Below are the code and all the weights of a small trained network. Each question names an input and a class and asks about switching units off, where a switched-off unit gives its printed mean instead of its output.

import numpy as np


def w(rows, s, z=0):
    codes = np.array(rows[::2]) - 128.0
    scale = np.full(codes.shape[1], s)
    scale[-1] = z or s
    return codes * scale


def f(y):
    return np.maximum(y, 0)


def log_softmax(a):
    a = a - a.max(-1, keepdims=True)
    return a - np.log(np.exp(a).sum(-1, keepdims=True))


def net(x, mask):
    res = np.array(x, float).reshape(1, 7) / 4 @ E
    y = f(res @ A[0][:, :-1].T + A[0][:, -1])
    res = res + np.where(mask, y, B[0][:, -1]) @ B[0][:, :-1]
    return log_softmax(res[-1] @ U[:, :-1].T + U[:, -1])


A, B = {}, {}
E = w([
[49,87,147,24],'x0',
[205,99,104,123],'x1',
[129,126,101,84],'x2',
[174,87,211,104],'x3',
[177,2,17,82],'x4',
[146,112,242,109],'x5',
[114,78,74,115],'x6',
],0.0072)
A[0] = w([
[88,142,156,112,44],'neuron 1',
[192,109,124,140,84],'neuron 2',
[140,162,232,113,59],'neuron 3',
[77,182,88,157,112],'neuron 4',
[75,160,107,65,153],'neuron 5',
[144,143,114,78,2],'neuron 6',
[126,185,38,248,190],'neuron 7',
[106,107,110,45,124],'neuron 8',
[91,79,116,34,162],'neuron 9',
[91,75,220,186,186],'neuron 10',
[39,130,204,122,92],'neuron 11',
[151,101,110,203,165],'neuron 12',
[157,85,144,134,83],'neuron 13',
[109,173,95,161,10],'neuron 14',
[90,93,105,106,146],'neuron 15',
[87,59,134,46,207],'neuron 16',
[83,52,88,211,233],'neuron 17',
[60,222,58,98,153],'neuron 18',
[128,189,192,144,69],'neuron 19',
],0.011,0.0042)
B[0] = w([
[102,174,230,112,148],'neuron 1',
[195,159,160,38,169],'neuron 2',
[123,155,177,65,203],'neuron 3',
[47,123,70,105,181],'neuron 4',
[114,17,122,155,182],'neuron 5',
[70,65,100,71,134],'neuron 6',
[124,167,59,53,255],'neuron 7',
[128,68,157,199,201],'neuron 8',
[163,43,199,240,236],'neuron 9',
[148,196,184,202,210],'neuron 10',
[181,170,255,150,197],'neuron 11',
[194,196,104,91,188],'neuron 12',
[210,161,200,110,163],'neuron 13',
[59,100,88,59,151],'neuron 14',
[179,101,86,219,182],'neuron 15',
[189,60,129,226,251],'neuron 16',
[219,195,78,105,220],'neuron 17',
[65,43,55,100,211],'neuron 18',
[138,161,166,30,190],'neuron 19',
],0.0067,0.0084)
U = w([
[137,54,138,180,89],'0',
[67,209,254,130,47],'1',
[33,129,72,106,55],'2',
[195,86,105,164,101],'3',
[182,193,80,149,130],'4',
[219,136,168,106,252],'5',
[171,215,77,116,165],'6',
],0.0077,0.0045)

Each question gives the input, the list of numbers given to net, and the class t.
The units are the neurons (one row each of A and B). Each row of codes is followed by its name. A weight is (code - 128) times the scale printed after its matrix; where a second scale follows, it is the last column's (A, B and U).
mask holds one flag per neuron, in row order. A switched-off neuron (its flag False) gives its mean, the last column of its row in B, instead of its output. The means were averaged over made-up inputs and are rounded, as every weight is.
A unit's drop is (log p(t) with every unit on - log p(t) with that unit switched off) / (log p(t) with every unit on - log p(t) with every unit switched off).
The circuit of an input: a set's keep is (log p(t) with only the set's units on - log p(t) with every unit switched off) / (log p(t) with every unit on - log p(t) with every unit switched off). Starting from the 12 units with the biggest drops (on a tie, the unit counted first), units are removed one at a time, each time the one whose removal leaves the highest keep (on an exact tie, the one counted first), for as long as the keep stays at least 0.8.
units of the circuit, in order: the units of the circuit, biggest drop first
most important unit: the unit with the biggest drop
k most important neurons: the k neurons with the biggest drops, biggest first
drop when u is switched off: that unit's drop, to one decimal
input [7,-2,-1,-2,8,-1,-3], class 0: units of the circuit, in order	[neuron 9; neuron 8]
input [3,-4,-8,5,-5,-4,8], class 1: most important unit	neuron 11
input [-7,-8,-6,-4,-5,0,6], class 6: units of the circuit, in order	[neuron 7; neuron 9]
input [3,3,8,6,8,0,-2], class 0: units of the circuit, in order	[neuron 9; neuron 8]
input [8,-3,6,-7,-5,4,1], class 0: 2 most important neurons	[neuron 5; neuron 18]
input [7,-2,-6,-7,-7,-2,1], class 2: 3 most important neurons	[neuron 18; neuron 4; neuron 5]
input [7,-5,2,-7,-6,-3,-2], class 2: 2 most important neurons	[neuron 18; neuron 4]
input [-7,2,1,-7,2,-6,-8], class 6: 2 most important neurons	[neuron 7; neuron 12]
input [-3,3,-1,-6,5,-5,3], class 6: drop when neuron 16 is switched off	0.1
input [-3,-5,7,1,-5,-2,4], class 2: drop when neuron 18 is switched off	0.2
input [8,-4,6,-2,2,-5,-3], class 0: drop when neuron 12 is switched off	0.0
input [7,-7,8,5,7,8,-4], class 0: drop when neuron 9 is switched off	0.1
